Questions about the table below.
1) Report the entry in the top-left corner.
2) Report the entry just right of 425.
3) Report the top entry of the column that holds the smallest entry.
4) Report the centre entry.
5) Report the entry just right of the centre entry.
6) Report the entry just right of 504.
7) Report the entry just right of the smallest entry.
8) Report the entry directly below the smallest entry.
425	504	610	386	789	661	340	671	614	167	295	864	364
492	728	158	14	714	106	529	221	475	633	138	172	368
709	45	212	186	47	593	454	368	359	260	606	201	324
1) 425
2) 504
3) 386
4) 529
5) 221
6) 610
7) 714
8) 186

m =
[[  5 -27 -32 -12 -19  -1   4  -1   1]
 [ -5   5  42  19 -11  -2   8   1  -2]]
Find the top entry of the column that holds the smallest entry.
A: -32
The last entry, reading row by row -> -2
Find the entry directly below the smallest entry.
A: 42
The first entry in reading order -> 5
The entry in the top-right corner: 1
The 2nd largest entry: 19
Find the 2nd entry from the end, reading row by row.
A: 1
The entry just left of -19 is -12

array([[4387, 9165, 4608, 2012, 2139, 1936, 5291, 9144, 4500, 7828, 2769,
        1897],
       [9152, 9164, 9225, 6611, 6934, 5308, 1968, 9219, 9249, 2018, 7856,
        5200],
       [2108, 1997, 2056, 5513, 4315, 7058, 9158, 1973, 2013, 9042, 3211,
        7601],
       [8679, 2042, 8392, 9033, 7931, 8961, 2421, 2086, 8942, 2100, 7117,
        9031]])
The entry just right of 4608 -> 2012
The smallest entry is 1897
What is the entry just right of the largest entry? 2018
The 2nd largest entry is 9225
What is the entry just left of the smallest entry? 2769
The entry just left of 5200: 7856
What is the entry just left of 2086? 2421
The entry just left of the largest entry -> 9219
The entry just left of 2018 -> 9249
The entry just left of 2100 -> 8942
What is the entry just right of 9033? 7931
The 2nd smallest entry: 1936

Read these off the array that follows. Counting starts at 1.
1) What is the entry in row 1 and column 2?
2) What is the entry in the top-left corner?
3) What is the bottom-right entry?
4) What is the entry in the top-right corner?
5) What is the entry in row 2 and column 1?
6) What is the entry in row 3 and column 2?
7) What is the entry just left of 15?
[[-24  12  -2  23 -29  46  10  -8  40  10 -26 -11  33]
 [-24  11   3  25 -27  36  14  -6  37  16 -30 -13  24]
 [ 26  -5  17  -6  35 -44   9  15 -26  11  19  12 -34]
 [ 24   1  -8 -17  21   2 -15   7 -17 -24  42  21  11]
 [ 35  -3  17 -11  43 -44   4  20 -32   6  34  20 -31]
 [ 22   0  -9 -18  18   3 -16   5 -16 -25  40  19  11]
 [ 26   1  -6 -17  24   0 -15   8 -18 -23  44  22   9]
 [-16  -5  -1   3 -14  -9   2  -7   1   7 -25 -14 -13]
 [ 27   1  -6 -17  24   0 -14   9 -18 -23  44  22   9]
 [ 27   1  -6 -18  25  -1 -15   9 -19 -23  45  23   8]
 [ 33  -3  17  -9  42 -44   6  19 -30   8  30  18 -32]]
1) 12
2) -24
3) -32
4) 33
5) -24
6) -5
7) 9

x =
[[ 19  -4  18  16  26   9   5 -18  18]
 [ 19  -4  18   4  15   9   5 -35   1]
 [  1   9  18   4 -10   9  23  13 -19]
 [ 21  -4  26   4 -14   9 -17   1  18]
 [-34  -4 -15   5  -2   9 -27   1  18]
 [ 19  44  15   4   7 -25   5   1  16]
 [ 19  -9  18   4 -31   9   8   4  24]
 [ 19  -4 -26   7  -7   9   5   1 -33]
 [ 27   1   2   4  11 -27   5   8  18]]
The 3rd entry, reading row by row is 18
Find the bottom-left entry.
27
Find the first entry of the largest entry's row.
19
Find the third entry on the main diagonal.
18
Find the last entry of the smallest entry's row.
1
The fourth entry in reading order -> 16
Find the bottom entry of the column that holds the smallest entry.
8
The entry just right of the centre entry -> 9
Find the entry in the top-left corner.
19
Find the bottom-right entry.
18
The 5th entry in reading order is 26
Find the entry just right of -26.
7
The top-right entry -> 18
Find the entry just left of -14.
4
The last entry of the largest entry's row: 16
Find the first entry in the row that holds the smallest entry.
19
Find the bottom entry of the column that holds the largest entry.
1
The entry directly below the smallest entry is 13
Find the entry just left of -2.
5
The top entry of the column that holds the largest entry: -4
The smallest entry in the first row -> -18
The entry just left of -31: 4
Find the smallest entry in the first column.
-34
The entry just right of the largest entry -> 15
The fourth entry from the end, reading row by row -> -27
The smallest entry: -35
Find the entry directly above the largest entry.
-4
The 5th entry from the end, reading row by row is 11
The smallest entry in the last column -> -33
The third entry on the diagonal from the top-right corner is 23

Questions about the row below.
1) Read off the entry just right of -520.
2) Read off the 2nd entry.
3) Read off the second entry from the end.
4) Read off the median of all entries.
5) Read off the fourth-last entry.
[-214, 398, -520, 238, 218, 537, -291, -265, -633]
1) 238
2) 398
3) -265
4) -214
5) 537

[[-38 -36 -35  14 -13 -37 -37  35 -32]
 [-36  35 -39  38  37  37 -38  39 -37]
 [-37 -37 -34  12 -18 -37 -37  33 -30]
 [-38 -36 -36  18  -4 -37 -36  37 -34]
 [ 16  23  26   0 -12  27   9 -13   4]
 [-39 -37 -37  20  -3 -36 -36  36 -34]
 [-37 -36 -37  22   0 -38 -37  38 -35]
 [-38  37 -37  36  37  38 -33  37 -38]
 [-39 -26 -38  33  18 -30 -36  38 -37]
 [ 38  31  38 -36 -35  27  37 -36  36]
 [-37 -36 -30  20  -4 -38 -36  29 -23]
 [ 36 -25  37 -36 -36 -28  36 -40  37]
 [ 30  14  25 -14 -14   9  26 -27  19]
 [-38 -34 -37  28   5 -35 -36  38 -35]]
Give the bottom-right entry.
A: -35
Give the 1st entry, reading row by row.
A: -38
Give the entry in the top-right corner.
A: -32
Give the entry directly below 30.
A: -38
The entry just left of the largest entry: -38
Give the bottom entry of the column that holds the largest entry.
A: 38
Give the 4th entry in reading order.
A: 14
Give the 3rd entry on the main diagonal.
A: -34
Give the 2nd entry, reading row by row.
A: -36
The largest entry in the first column is 38
The first entry of the smallest entry's row -> 36
Give the last entry in the row that holds the largest entry.
A: -37
Give the entry directly above 28.
A: -14
Give the largest entry in the last column.
A: 37
Give the fourth-last entry, reading row by row.
A: -35
Give the second entry on the main diagonal.
A: 35
Give the entry directly above the largest entry.
A: 35
The entry directly above the smallest entry -> 29
The entry directly below 12 -> 18

X =
[[  6 -32  34 -13   7  25  -1  -4  49  26  -4  -8  -1]
 [  2 -21  12 -16   0   3 -16 -14  17   2  -3  -1  -5]
 [-11  20 -21  18  -6  -5  25  19 -26  -2  -5 -11   0]
 [ 18 -17  34 -10  14  19 -11  -8  43  17  11  14   7]
 [-11  18 -20  18  -7  -5  24  18 -25  -2  -6 -12  -1]
 [  8  42 -21  20   5 -17   5  10 -36 -18  17  23  13]
 [-13  13 -18  15  -7  -3  24  17 -20   0  -8 -15  -3]
 [  7  42 -22  20   4 -17   5  10 -37 -18  17  23  12]]
Rows and columns are numbered from 1.
What is the entry in the bottom-right corner?
Answer: 12
The top-right entry: -1
What is the entry directly below the largest entry?
Answer: 17
What is the entry in row 1 and column 2?
Answer: -32
What is the entry at row 1, column 1?
Answer: 6
What is the entry just left of the smallest entry?
Answer: 10
What is the entry in row 2 and column 3?
Answer: 12
The entry at row 3, column 1 -> -11
What is the entry directly above 11?
Answer: -5
The top entry of the column that holds the smallest entry: 49
The entry in the bottom-left corner: 7
What is the bottom entry of the column that holds the smallest entry?
Answer: -37
The entry in row 2 and column 1: 2
The entry directly above 3 is 25
What is the entry just right of the smallest entry?
Answer: -18
What is the entry in row 1 and column 3?
Answer: 34
The entry at row 2, column 2: -21
